Below are the code and all the weights of a small trained network. Each question names an input and a target symbol and asks about switching units off, where a switched-off unit gives its printed mean instead of its output.

import numpy as np


def w(rows, s, z=0):
    codes = np.array(rows[::2]) - 128.0
    scale = np.full(codes.shape[1], s)
    scale[-1] = z or s
    return codes * scale


def softmax(a):
    e = np.exp(a - a.max(-1, keepdims=True))
    return e / e.sum(-1, keepdims=True)


def log_softmax(a):
    a = a - a.max(-1, keepdims=True)
    return a - np.log(np.exp(a).sum(-1, keepdims=True))


def net(x, mask):
    ids = ['αβεηλστψ'.index(c) for c in x.split()]
    T = len(ids)
    res = E[ids] + P[:T]
    u = 0
    for l in range(2):
        r = res
        for j in range(3):
            rows = slice(4 * j, 4 * j + 4)
            q, k, v = (r @ M[l][rows].T for M in (Q, K, V))
            z = softmax(np.where(np.tri(T) > 0, q @ k.T / 4**0.5, -1e9)) @ v
            o = O[l][rows]
            res = res + np.where(mask[u + j], z, o[:, -1]) @ o[:, :-1]
        u += 3
    return log_softmax(res[-1] @ U[:, :-1].T + U[:, -1])


Q, K, V, O = {}, {}, {}, {}
E = w([
[243,205,220,178,46,148,87],'α',
[206,15,85,107,30,50,155],'β',
[110,153,107,180,255,145,157],'ε',
[190,63,74,65,99,120,238],'η',
[102,97,211,178,161,36,101],'λ',
[55,216,75,123,52,192,206],'σ',
[221,208,74,152,174,36,75],'τ',
[152,169,204,66,172,78,92],'ψ',
],0.0087)
P = w([
[252,149,71,32,222,105,25],'0',
[180,117,135,130,122,41,158],'1',
[173,130,146,141,124,59,147],'2',
[176,142,160,153,117,87,151],'3',
[160,152,161,166,105,92,164],'4',
[154,148,161,176,101,106,159],'5',
[143,148,165,187,99,115,164],'6',
[125,151,174,194,96,119,170],'7',
[117,147,178,208,88,129,168],'8',
[103,142,175,219,87,133,176],'9',
[105,136,185,224,87,156,179],'10',
[105,138,184,243,77,164,180],'11',
[97,123,192,253,82,176,179],'12',
[98,134,172,244,79,162,172],'13',
],0.0051)
Q[0] = w([
[166,76,70,87,85,146,164],'0.h0',
[109,254,156,153,137,109,103],'0.h0',
[98,198,207,190,195,125,83],'0.h0',
[156,41,78,69,84,127,156],'0.h0',
[67,65,30,55,38,196,196],'0.h1',
[119,69,65,49,41,153,214],'0.h1',
[209,138,160,176,114,30,149],'0.h1',
[106,72,40,55,37,167,217],'0.h1',
[156,150,86,86,128,83,96],'0.h2',
[84,173,146,52,139,143,93],'0.h2',
[143,115,196,185,125,169,178],'0.h2',
[148,74,138,187,118,132,157],'0.h2',
],0.0069)
K[0] = w([
[173,73,56,75,101,118,179],'0.h0',
[126,165,173,142,205,126,62],'0.h0',
[75,177,192,193,150,133,67],'0.h0',
[166,87,72,70,71,107,199],'0.h0',
[38,139,121,159,82,173,254],'0.h1',
[69,137,143,164,41,163,226],'0.h1',
[161,76,122,97,70,106,74],'0.h1',
[66,141,131,162,44,165,248],'0.h1',
[156,142,127,69,166,129,121],'0.h2',
[154,80,154,121,125,59,94],'0.h2',
[83,130,142,199,94,162,176],'0.h2',
[85,162,108,151,108,178,158],'0.h2',
],0.0087)
V[0] = w([
[174,59,78,30,28,131,198],'0.h0',
[80,205,186,162,73,178,81],'0.h0',
[101,160,195,236,93,130,108],'0.h0',
[87,219,131,175,174,161,123],'0.h0',
[76,184,204,148,118,203,118],'0.h1',
[127,94,240,174,19,131,178],'0.h1',
[136,165,246,96,29,227,151],'0.h1',
[178,117,209,133,153,98,48],'0.h1',
[151,7,152,40,171,70,67],'0.h2',
[110,145,112,7,171,169,102],'0.h2',
[203,169,115,5,117,134,72],'0.h2',
[110,188,151,254,87,120,184],'0.h2',
],0.0061)
O[0] = w([
[121,109,47,105,66,88,169,204],'0.h0',
[101,160,121,181,167,122,94,16],'0.h0',
[124,148,174,213,153,121,113,108],'0.h0',
[110,185,155,140,176,161,115,38],'0.h0',
[55,128,92,176,97,124,110,1],'0.h1',
[121,122,82,160,89,44,182,102],'0.h1',
[68,190,27,147,69,39,112,62],'0.h1',
[150,137,173,157,210,69,74,175],'0.h1',
[164,52,132,38,147,114,95,123],'0.h2',
[54,144,86,20,188,163,94,52],'0.h2',
[154,182,81,36,156,101,86,170],'0.h2',
[137,164,165,254,95,125,191,179],'0.h2',
],0.0064,0.0028)
Q[1] = w([
[149,53,90,107,81,90,254],'1.h0',
[160,176,140,145,117,88,178],'1.h0',
[179,173,203,139,177,119,99],'1.h0',
[78,122,97,134,134,144,62],'1.h0',
[108,140,65,129,75,126,153],'1.h1',
[88,89,55,64,86,151,188],'1.h1',
[65,113,41,110,46,139,203],'1.h1',
[173,123,153,116,144,123,138],'1.h1',
[103,107,45,125,59,88,217],'1.h2',
[58,124,153,105,164,191,38],'1.h2',
[198,137,185,121,179,139,105],'1.h2',
[107,97,90,82,88,133,126],'1.h2',
],0.0089)
K[1] = w([
[134,89,160,231,141,145,157],'1.h0',
[103,187,104,156,133,215,138],'1.h0',
[124,180,118,77,172,182,95],'1.h0',
[153,92,117,98,75,34,114],'1.h0',
[101,117,160,186,108,106,190],'1.h1',
[73,141,119,143,92,128,203],'1.h1',
[65,131,145,195,95,121,213],'1.h1',
[171,109,97,63,106,144,98],'1.h1',
[88,123,148,221,104,167,159],'1.h2',
[140,146,73,2,114,97,148],'1.h2',
[175,113,132,58,156,112,64],'1.h2',
[74,116,129,128,105,163,155],'1.h2',
],0.0077)
V[1] = w([
[152,197,179,202,108,142,133],'1.h0',
[100,168,57,126,183,209,220],'1.h0',
[85,179,29,122,227,204,162],'1.h0',
[156,53,78,66,169,100,87],'1.h0',
[92,114,107,95,166,254,153],'1.h1',
[110,226,104,136,110,76,68],'1.h1',
[104,162,203,145,192,190,124],'1.h1',
[144,144,57,118,74,19,123],'1.h1',
[177,215,62,138,126,223,132],'1.h2',
[184,231,91,165,135,142,87],'1.h2',
[174,157,106,113,46,215,154],'1.h2',
[150,59,223,163,218,30,116],'1.h2',
],0.0065)
O[1] = w([
[166,118,220,127,184,115,147,69],'1.h0',
[108,32,34,178,182,141,212,72],'1.h0',
[107,2,31,153,158,125,160,108],'1.h0',
[114,136,62,120,82,179,83,254],'1.h0',
[183,216,82,128,74,154,184,133],'1.h1',
[31,109,131,205,82,128,15,83],'1.h1',
[75,133,117,93,84,179,166,32],'1.h1',
[135,104,132,175,170,78,73,198],'1.h1',
[207,163,93,223,196,225,85,118],'1.h2',
[157,126,154,172,174,169,75,132],'1.h2',
[218,209,112,150,188,166,163,105],'1.h2',
[89,33,189,68,123,125,143,214],'1.h2',
],0.007,0.0079)
U = w([
[195,172,198,101,254,104,139,3],'α',
[55,127,69,128,14,122,51,137],'β',
[104,9,81,159,197,121,164,205],'ε',
[122,133,84,71,85,181,248,102],'η',
[61,131,188,76,70,100,186,230],'λ',
[157,215,77,188,116,115,137,242],'σ',
[78,145,154,162,185,113,28,18],'τ',
[175,103,169,129,145,241,84,5],'ψ',
],0.0058,0.0021)

Each question gives the input, a string of symbols that net reads in full, and the target symbol t.
The units are the heads (4 rows each of Q, K, V and O). Each row of codes is followed by its name. A weight is (code - 128) times the scale printed after its matrix; where a second scale follows, it is the last column's (O and U).
mask holds one flag per head, layer by layer. A switched-off head (its flag False) gives its mean, the last column of its rows in O, instead of its output. The means were averaged over made-up inputs and are rounded, as every weight is.
A unit's drop is (log p(t) with every unit on - log p(t) with that unit switched off) / (log p(t) with every unit on - log p(t) with every unit switched off).
The circuit of an input: a set's keep is (log p(t) with only the set's units on - log p(t) with every unit switched off) / (log p(t) with every unit on - log p(t) with every unit switched off). Starting from all 6 units, units are removed one at a time, each time the one whose removal leaves the highest keep (on an exact tie, the one counted first), for as long as the keep stays at least 0.8.
units of the circuit, in order: the units of the circuit, biggest drop first
most important unit: the unit with the biggest drop
which heads matter: for each layer, one digit per head in row order, 1 if its drop is at least 0.15 and else 0, layers parted by /
input σ ε λ λ β β λ σ σ, target σ: units of the circuit, in order -> 0.h1, 1.h2
input σ β η ε α τ τ β λ τ, target ε: units of the circuit, in order -> 1.h0, 0.h2, 0.h0
input ψ τ α, target β: units of the circuit, in order -> 0.h2, 1.h0, 1.h1
input σ λ λ σ τ λ ε β β, target ε: units of the circuit, in order -> 0.h2, 1.h0, 0.h0, 1.h2
input β η α ψ η λ ψ η η η ε λ λ, target α: most important unit -> 1.h1
input σ η ε τ ε β α η β σ η ε β, target ε: units of the circuit, in order -> 1.h0, 0.h0, 0.h2
input η ε α β λ λ, target σ: units of the circuit, in order -> 0.h0, 0.h2, 1.h2, 1.h0
input η λ σ ε λ τ η, target λ: units of the circuit, in order -> 1.h2, 1.h0, 0.h0
input τ β β α λ τ ψ τ η λ, target ψ: units of the circuit, in order -> 0.h1, 1.h2, 1.h1
input λ τ σ η β σ η τ, target λ: units of the circuit, in order -> 1.h2, 0.h1, 0.h2, 1.h1
input λ η η τ τ σ ε, target λ: units of the circuit, in order -> 1.h2, 0.h2, 0.h1, 1.h1
input ε η η, target ε: units of the circuit, in order -> 1.h0, 0.h0, 1.h1
input λ η ψ τ β ε λ λ α λ λ, target λ: which heads matter -> 011 / 011
input ε σ η ψ β, target σ: units of the circuit, in order -> 1.h2, 0.h1
input ψ α σ λ β, target λ: units of the circuit, in order -> 1.h0, 1.h2, 0.h0
input σ β β η ε λ λ λ β λ σ ψ β, target σ: most important unit -> 0.h1
input β λ λ α β λ ψ, target α: which heads matter -> 100 / 010
input σ σ τ ε λ ε τ α, target ε: which heads matter -> 001 / 100
input α η β ε β ψ ψ λ α λ η α, target τ: which heads matter -> 110 / 010
input α η σ ε ψ β η λ β, target λ: which heads matter -> 100 / 101
input ψ β ψ η ψ, target β: which heads matter -> 001 / 100
input β η τ τ ψ ψ, target α: which heads matter -> 110 / 010
input ε ε η λ λ λ ε, target η: which heads matter -> 010 / 010
input σ ψ ψ α ψ λ ε η α η η η ψ, target ε: which heads matter -> 111 / 100
input τ ε η η η α ψ, target ψ: which heads matter -> 010 / 001
input ψ α β, target α: which heads matter -> 000 / 110
